Here is a tiny trained network, its code and every weight. The questions are about switching its units off for an input and a target symbol, where a switched-off unit gives its printed mean instead of its output.

import numpy as np


def w(rows, s, z=0):
    codes = np.array(rows[::2]) - 128.0
    scale = np.full(codes.shape[1], s)
    scale[-1] = z or s
    return codes * scale


def f(y):
    return y / 2 * (1 + np.tanh(0.7978845608 * (y + 0.044715 * y**3)))


def softmax(a):
    e = np.exp(a - a.max(-1, keepdims=True))
    return e / e.sum(-1, keepdims=True)


def log_softmax(a):
    a = a - a.max(-1, keepdims=True)
    return a - np.log(np.exp(a).sum(-1, keepdims=True))


def net(x, mask):
    ids = ['ΓΘΞΠΦΨαβδεηλσω'.index(c) for c in x.split()]
    T = len(ids)
    res = E[ids] + P[:T]
    u = 0
    for l in range(2):
        q, k, v = (res @ M[l].T for M in (Q, K, V))
        z = softmax(np.where(np.tri(T) > 0, q @ k.T / 4**0.5, -1e9)) @ v
        res = res + np.where(mask[u], z, O[l][:, -1]) @ O[l][:, :-1]
        u += 1
        y = f(res @ A[l][:, :-1].T + A[l][:, -1])
        res = res + np.where(mask[u : u + 4], y, B[l][:, -1]) @ B[l][:, :-1]
        u += 4
    return log_softmax(res[-1] @ U[:, :-1].T + U[:, -1])


Q, K, V, O, A, B = {}, {}, {}, {}, {}, {}
E = w([
[67,89,96,141,82,176,59],'Γ',
[140,103,119,128,91,138,158],'Θ',
[100,107,123,155,139,231,49],'Ξ',
[136,58,48,77,163,111,137],'Π',
[72,155,95,10,172,86,222],'Φ',
[114,134,101,48,110,122,185],'Ψ',
[81,80,75,90,64,98,155],'α',
[129,78,54,45,229,81,170],'β',
[2,122,60,63,74,172,110],'δ',
[40,118,80,125,199,222,28],'ε',
[32,160,81,33,210,148,129],'η',
[167,94,109,122,214,176,110],'λ',
[146,45,58,131,148,161,66],'σ',
[51,206,158,96,184,184,142],'ω',
],0.008)
P = w([
[190,188,133,150,110,116,73],'0',
[58,85,150,95,165,91,84],'1',
[53,141,12,188,149,73,133],'2',
[181,183,108,127,96,158,108],'3',
[88,75,161,73,133,103,89],'4',
[120,158,54,204,193,77,149],'5',
[198,174,101,107,91,190,121],'6',
[78,78,173,69,94,109,88],'7',
[114,137,5,186,198,53,129],'8',
],0.016)
Q[0] = w([
[224,190,144,45,81,218,95],'0.h0',
[93,177,79,121,106,123,107],'0.h0',
[140,110,251,110,161,130,138],'0.h0',
[126,135,41,58,116,144,88],'0.h0',
],0.014)
K[0] = w([
[120,170,187,194,134,3,75],'0.h0',
[133,165,97,92,96,161,98],'0.h0',
[88,90,170,147,109,104,138],'0.h0',
[185,141,183,73,74,94,97],'0.h0',
],0.015)
V[0] = w([
[56,111,74,110,53,97,114],'0.h0',
[153,76,82,178,135,173,83],'0.h0',
[183,65,71,120,111,64,162],'0.h0',
[146,118,253,150,40,152,125],'0.h0',
],0.016)
O[0] = w([
[51,95,6,108,119,140,121,143],'0.h0',
[70,120,172,167,113,212,192,157],'0.h0',
[81,236,136,136,95,119,130,57],'0.h0',
[203,128,97,156,222,182,176,1],'0.h0',
],0.016,0.0035)
A[0] = w([
[150,236,33,247,94,143,226,161],'0.n0',
[198,254,17,174,114,98,94,205],'0.n1',
[47,72,32,135,116,56,92,2],'0.n2',
[83,70,94,127,209,156,170,116],'0.n3',
],0.0072,0.0065)
B[0] = w([
[123,150,143,207,245,100,68,175],'0.n0',
[151,156,176,9,128,176,122,192],'0.n1',
[131,140,178,136,175,190,155,248],'0.n2',
[140,174,98,150,84,130,84,176],'0.n3',
],0.013)
Q[1] = w([
[6,82,72,137,239,46,171],'1.h0',
[190,184,177,147,152,145,177],'1.h0',
[100,157,154,142,2,217,52],'1.h0',
[102,182,160,168,148,155,114],'1.h0',
],0.0061)
K[1] = w([
[41,149,2,103,138,149,209],'1.h0',
[135,95,213,128,205,107,103],'1.h0',
[194,203,87,170,96,55,115],'1.h0',
[97,141,118,164,158,115,44],'1.h0',
],0.0068)
V[1] = w([
[156,109,138,181,70,86,50],'1.h0',
[1,49,73,122,127,51,22],'1.h0',
[39,127,48,89,120,130,233],'1.h0',
[107,93,174,124,145,175,186],'1.h0',
],0.0041)
O[1] = w([
[192,171,114,83,150,29,171,24],'1.h0',
[216,55,169,168,98,86,62,110],'1.h0',
[110,133,113,192,85,212,2,1],'1.h0',
[92,93,122,111,104,166,93,170],'1.h0',
],0.0056,0.0037)
A[1] = w([
[181,194,115,84,13,109,74,8],'1.n0',
[40,115,44,184,167,60,42,115],'1.n1',
[89,117,36,254,81,57,161,119],'1.n2',
[96,118,165,14,81,95,80,103],'1.n3',
],0.0079,0.016)
B[1] = w([
[22,130,97,139,221,19,200,152],'1.n0',
[204,113,163,68,90,88,248,197],'1.n1',
[37,199,47,91,140,120,78,153],'1.n2',
[174,115,86,175,105,181,144,246],'1.n3',
],0.013,0.011)
U = w([
[115,174,134,76,175,78,21,143],'Γ',
[207,133,94,147,69,63,90,204],'Θ',
[131,164,181,229,138,130,116,138],'Ξ',
[208,109,164,126,156,90,162,87],'Π',
[135,241,164,138,26,108,77,172],'Φ',
[73,39,206,59,107,114,144,202],'Ψ',
[208,196,131,81,64,160,133,94],'α',
[109,156,167,114,213,152,171,8],'β',
[168,105,109,204,147,211,252,6],'δ',
[134,129,53,84,156,97,153,80],'ε',
[77,179,148,120,113,81,147,129],'η',
[165,180,44,233,146,152,106,128],'λ',
[81,110,39,94,91,149,66,186],'σ',
[134,155,254,84,89,108,189,58],'ω',
],0.0075,0.013)

Each question gives the input, a string of symbols that net reads in full, and the target symbol t.
The units are the heads (4 rows each of Q, K, V and O) and the neurons (one row each of A and B). Each row of codes is followed by its name. A weight is (code - 128) times the scale printed after its matrix; where a second scale follows, it is the last column's (O, A, B and U).
mask holds one flag per unit, layer by layer, with each layer's heads first. A switched-off unit (its flag False) gives its mean, the last column of its rows in O or B, instead of its output. The means were averaged over made-up inputs and are rounded, as every weight is.
A unit's drop is (log p(t) with every unit on - log p(t) with that unit switched off) / (log p(t) with every unit on - log p(t) with every unit switched off).
The circuit of an input: a set's keep is (log p(t) with only the set's units on - log p(t) with every unit switched off) / (log p(t) with every unit on - log p(t) with every unit switched off). Starting from all 10 units, units are removed one at a time, each time the one whose removal leaves the highest keep (on an exact tie, the one counted first), for as long as the keep stays at least 0.8.
units of the circuit, in order: the units of the circuit, biggest drop first
unit that matters most: the unit with the biggest drop
k most important neurons: the k neurons with the biggest drops, biggest first
top k neurons in layer l: the k neurons of layer l with the biggest drops, biggest first
input α β σ ε Φ Γ λ, target Γ: 2 most important neurons => 0.n0, 0.n1
input β σ η η, target η: unit that matters most => 1.n0
input σ ω Ψ δ δ Ψ, target δ: units of the circuit, in order => 0.n2, 0.h0
input Φ α Ψ ω Ξ δ σ σ Φ, target η: 3 most important neurons => 1.n2, 1.n1, 0.n1
input Φ Ψ Ξ, target α: units of the circuit, in order => 0.h0, 0.n1, 1.n3
input δ Ψ Ξ Ψ Ψ Ψ Π δ, target σ: top 2 neurons in layer 1 => 1.n1, 1.n0
input δ Ψ δ, target δ: units of the circuit, in order => 0.n2, 0.h0
input σ α Φ Π Φ, target σ: units of the circuit, in order => 0.n2, 1.n3, 1.n1
input Ψ δ Ξ Γ Ψ α, target ε: 3 most important neurons => 1.n1, 1.n2, 0.n0
input Φ Π Φ ω Φ Ψ, target Θ: 2 most important neurons => 0.n2, 0.n1
input α Π Φ Ξ Ξ Ξ α, target Γ: top 3 neurons in layer 0 => 0.n0, 0.n1, 0.n2
input Ψ Ξ δ δ, target α: units of the circuit, in order => 0.h0, 0.n1
input Π Ξ δ α δ Ξ Ψ Ψ, target σ: 2 most important neurons => 0.n0, 0.n2
input Γ Ξ Γ, target ε: 2 most important neurons => 1.n1, 1.n2
input Φ λ β Ξ Φ Ξ ε, target ε: 2 most important neurons => 1.n0, 0.n2
input Ψ δ Ξ, target Γ: units of the circuit, in order => 0.n1, 0.h0, 0.n0, 1.n3
input ε Φ Θ β, target Ψ: units of the circuit, in order => 0.h0, 1.n3
input Θ Ξ α Φ Ψ δ λ, target β: top 2 neurons in layer 0 => 0.n0, 0.n1
input Θ η Ψ λ, target β: units of the circuit, in order => 0.h0, 1.h0, 1.n3
input σ Θ Ξ, target η: unit that matters most => 1.n2
input Ψ ω η Φ, target α: units of the circuit, in order => 0.n1, 0.h0
input δ Ξ δ λ σ Φ, target Ξ: units of the circuit, in order => 0.h0, 0.n1, 1.n1
input δ δ δ Φ Ξ δ Ψ, target σ: unit that matters most => 0.h0
input Ψ δ ω Ξ, target α: units of the circuit, in order => 0.n1, 0.h0
input σ Φ λ Ψ δ Γ Φ λ Θ, target α: units of the circuit, in order => 0.h0, 0.n1, 1.n3
input Γ Ψ Ψ Π Φ Φ Ψ ω α, target Γ: 4 most important neurons => 0.n1, 0.n0, 1.n3, 1.n1
input β σ β, target Φ: units of the circuit, in order => 0.h0
input δ α α β η Ψ Π, target σ: units of the circuit, in order => 0.h0, 1.n1
input Φ Φ λ, target α: 3 most important neurons => 0.n1, 1.n3, 0.n0
